Below is a small trained network, with its code and all its weights. Each question gives an input and a target symbol and asks what happens when units are switched off, that is, made to give their printed mean instead of their output.

import numpy as np


def w(rows, s, z=0):
    codes = np.array(rows[::2]) - 128.0
    scale = np.full(codes.shape[1], s)
    scale[-1] = z or s
    return codes * scale


def norm(h):
    return h / np.sqrt((h * h).mean(-1, keepdims=True) + 1e-5)


def f(y):
    return y / 2 * (1 + np.tanh(0.7978845608 * (y + 0.044715 * y**3)))


def softmax(a):
    e = np.exp(a - a.max(-1, keepdims=True))
    return e / e.sum(-1, keepdims=True)


def log_softmax(a):
    a = a - a.max(-1, keepdims=True)
    return a - np.log(np.exp(a).sum(-1, keepdims=True))


def net(x, mask):
    ids = ['ΓΦελμσψ'.index(c) for c in x.split()]
    T = len(ids)
    res = E[ids] + P[:T]
    u = 0
    for l in range(2):
        q, k, v = (norm(res) @ M[l].T for M in (Q, K, V))
        z = softmax(np.where(np.tri(T) > 0, q @ k.T / 4**0.5, -1e9)) @ v
        res = res + np.where(mask[u], z, O[l][:, -1]) @ O[l][:, :-1]
        u += 1
        y = f(norm(res) @ A[l][:, :-1].T + A[l][:, -1])
        res = res + np.where(mask[u : u + 4], y, B[l][:, -1]) @ B[l][:, :-1]
        u += 4
    return log_softmax(norm(res)[-1] @ U[:, :-1].T + U[:, -1])


Q, K, V, O, A, B = {}, {}, {}, {}, {}, {}
E = w([
[150,55,105,187,85],'Γ',
[62,143,88,175,102],'Φ',
[100,76,158,153,210],'ε',
[137,33,188,196,98],'λ',
[121,177,177,133,143],'μ',
[253,154,176,242,144],'σ',
[140,106,197,98,61],'ψ',
],0.006)
P = w([
[178,120,102,2,97],'0',
[107,89,154,43,104],'1',
[88,88,168,86,83],'2',
[91,94,191,119,97],'3',
[94,107,204,143,110],'4',
[108,118,213,159,115],'5',
[119,133,218,178,110],'6',
[141,156,230,194,110],'7',
[145,167,218,207,105],'8',
[153,180,221,210,103],'9',
],0.0024)
Q[0] = w([
[196,85,70,82,135],'L0H1',
[93,49,73,9,118],'L0H1',
[122,215,120,111,84],'L0H1',
[90,155,253,221,76],'L0H1',
],0.005)
K[0] = w([
[181,138,187,90,197],'L0H1',
[189,50,220,3,81],'L0H1',
[129,47,31,90,215],'L0H1',
[7,196,66,171,101],'L0H1',
],0.0043)
V[0] = w([
[75,117,91,148,120],'L0H1',
[62,173,84,186,64],'L0H1',
[253,73,209,66,140],'L0H1',
[118,142,73,121,167],'L0H1',
],0.0058)
O[0] = w([
[111,121,130,164,78,193],'L0H1',
[115,129,58,196,44,227],'L0H1',
[178,118,170,2,195,34],'L0H1',
[144,128,159,192,149,1],'L0H1',
],0.005,0.0016)
A[0] = w([
[113,250,132,70,125,94],'L0N1',
[157,227,126,86,162,2],'L0N2',
[143,173,35,98,133,137],'L0N3',
[144,122,127,136,92,148],'L0N4',
],0.015,0.0022)
B[0] = w([
[2,216,107,135,100,211],'L0N1',
[172,176,29,146,97,248],'L0N2',
[210,85,142,8,140,87],'L0N3',
[116,129,145,105,192,253],'L0N4',
],0.0099,0.002)
Q[1] = w([
[50,125,121,180,124],'L1H1',
[184,144,140,244,91],'L1H1',
[119,86,248,187,44],'L1H1',
[140,136,143,132,185],'L1H1',
],0.013)
K[1] = w([
[109,203,141,109,105],'L1H1',
[107,139,161,213,119],'L1H1',
[157,136,246,169,127],'L1H1',
[83,112,130,119,163],'L1H1',
],0.014)
V[1] = w([
[235,141,149,132,178],'L1H1',
[197,162,24,123,71],'L1H1',
[183,201,255,43,4],'L1H1',
[188,41,116,71,122],'L1H1',
],0.0058)
O[1] = w([
[80,113,99,177,160,73],'L1H1',
[194,151,205,155,212,5],'L1H1',
[113,31,225,254,70,91],'L1H1',
[166,161,81,211,138,30],'L1H1',
],0.0054,0.0021)
A[1] = w([
[36,161,169,201,254,126],'L1N1',
[168,98,7,163,81,28],'L1N2',
[80,156,218,76,94,105],'L1N3',
[202,186,39,118,89,2],'L1N4',
],0.0091,0.0025)
B[1] = w([
[75,105,181,63,235,254],'L1N1',
[215,76,93,42,166,190],'L1N2',
[252,150,175,39,118,203],'L1N3',
[86,175,207,255,157,157],'L1N4',
],0.0081,0.0033)
U = w([
[66,88,162,103,235,196],'Γ',
[233,180,126,251,177,115],'Φ',
[94,122,11,169,80,4],'ε',
[206,149,203,51,58,162],'λ',
[104,19,218,202,51,140],'μ',
[222,36,49,91,139,112],'σ',
[45,254,83,112,101,161],'ψ',
],0.0093,0.0038)

Each question gives the input, a string of symbols that net reads in full, and the target symbol t.
The units are the heads (4 rows each of Q, K, V and O) and the neurons (one row each of A and B). Each row of codes is followed by its name. A weight is (code - 128) times the scale printed after its matrix; where a second scale follows, it is the last column's (O, A, B and U).
mask holds one flag per unit, layer by layer, with each layer's heads first. A switched-off unit (its flag False) gives its mean, the last column of its rows in O or B, instead of its output. The means were averaged over made-up inputs and are rounded, as every weight is.
A unit's drop is (log p(t) with every unit on - log p(t) with that unit switched off) / (log p(t) with every unit on - log p(t) with every unit switched off).
The circuit of an input: a set's keep is (log p(t) with only the set's units on - log p(t) with every unit switched off) / (log p(t) with every unit on - log p(t) with every unit switched off). Starting from all 10 units, units are removed one at a time, each time the one whose removal leaves the highest keep (on an exact tie, the one counted first), for as long as the keep stays at least 0.8.
units of the circuit, in order: the units of the circuit, biggest drop first
most important unit: the unit with the biggest drop
k most important neurons: the k neurons with the biggest drops, biggest first
top k neurons in layer l: the k neurons of layer l with the biggest drops, biggest first
input ε Φ Γ, target ψ: top 3 neurons in layer 0 => [L0N4, L0N2, L0N1]
input ψ Γ ε ψ Γ Φ Γ ψ σ ε, target μ: units of the circuit, in order => [L1H1, L0N4]
input σ λ ε Φ, target σ: units of the circuit, in order => [L1N2, L0N1]
input Φ ε ε μ μ μ ε, target λ: 2 most important neurons => [L1N3, L0N4]
input Γ μ ε Φ ε Φ ε σ μ Γ, target σ: 3 most important neurons => [L1N2, L0N1, L0N2]
input μ μ ψ Γ Φ, target μ: most important unit => L0H1
input σ σ λ λ Φ ε, target σ: 2 most important neurons => [L0N4, L0N1]
input ε ε μ ψ ε Φ Γ Γ, target Φ: top 2 neurons in layer 0 => [L0N1, L0N4]
input σ ψ Φ ψ ε Γ Γ σ, target Γ: units of the circuit, in order => [L1N1, L1H1]
input ε σ σ ψ Φ Φ, target ε: units of the circuit, in order => [L0H1, L1N2]
input λ σ Φ, target Γ: 3 most important neurons => [L0N2, L1N1, L0N4]
input ε Γ ψ σ Φ, target μ: units of the circuit, in order => [L0N2, L1H1]
input σ μ ε Γ Γ Φ Γ ε μ Φ, target ε: 2 most important neurons => [L0N1, L1N1]
input Φ ψ μ ε Γ, target λ: units of the circuit, in order => [L1H1, L0H1]
input σ μ λ λ ψ λ ε Φ, target σ: units of the circuit, in order => [L0N1, L1N2]
input μ Γ μ μ ε ε σ Φ, target Γ: most important unit => L0N2
input σ μ ε ε σ ψ μ Φ μ, target λ: 2 most important neurons => [L1N3, L0N2]
input Γ σ λ μ μ Φ ε ε, target ψ: 2 most important neurons => [L0N1, L1N1]
input Φ λ ε ψ Φ μ, target μ: top 2 neurons in layer 0 => [L0N2, L0N1]
input ε μ Φ ψ ε μ, target μ: units of the circuit, in order => [L0H1, L0N1]
input ε λ Φ ε, target σ: top 3 neurons in layer 0 => [L0N2, L0N1, L0N4]
input Φ ε Γ, target ψ: top 2 neurons in layer 1 => [L1N4, L1N1]
input ψ Φ Γ, target μ: most important unit => L0N4
input ε μ Φ σ Γ μ ε μ ε, target λ: 4 most important neurons => [L1N3, L0N2, L0N4, L0N3]
input ε Φ ε μ σ λ, target Γ: 3 most important neurons => [L0N4, L0N1, L1N1]
input Φ Γ λ σ ε Γ, target Γ: 4 most important neurons => [L0N4, L0N1, L0N3, L1N3]
input Φ ε λ μ Γ ψ, target μ: most important unit => L1H1
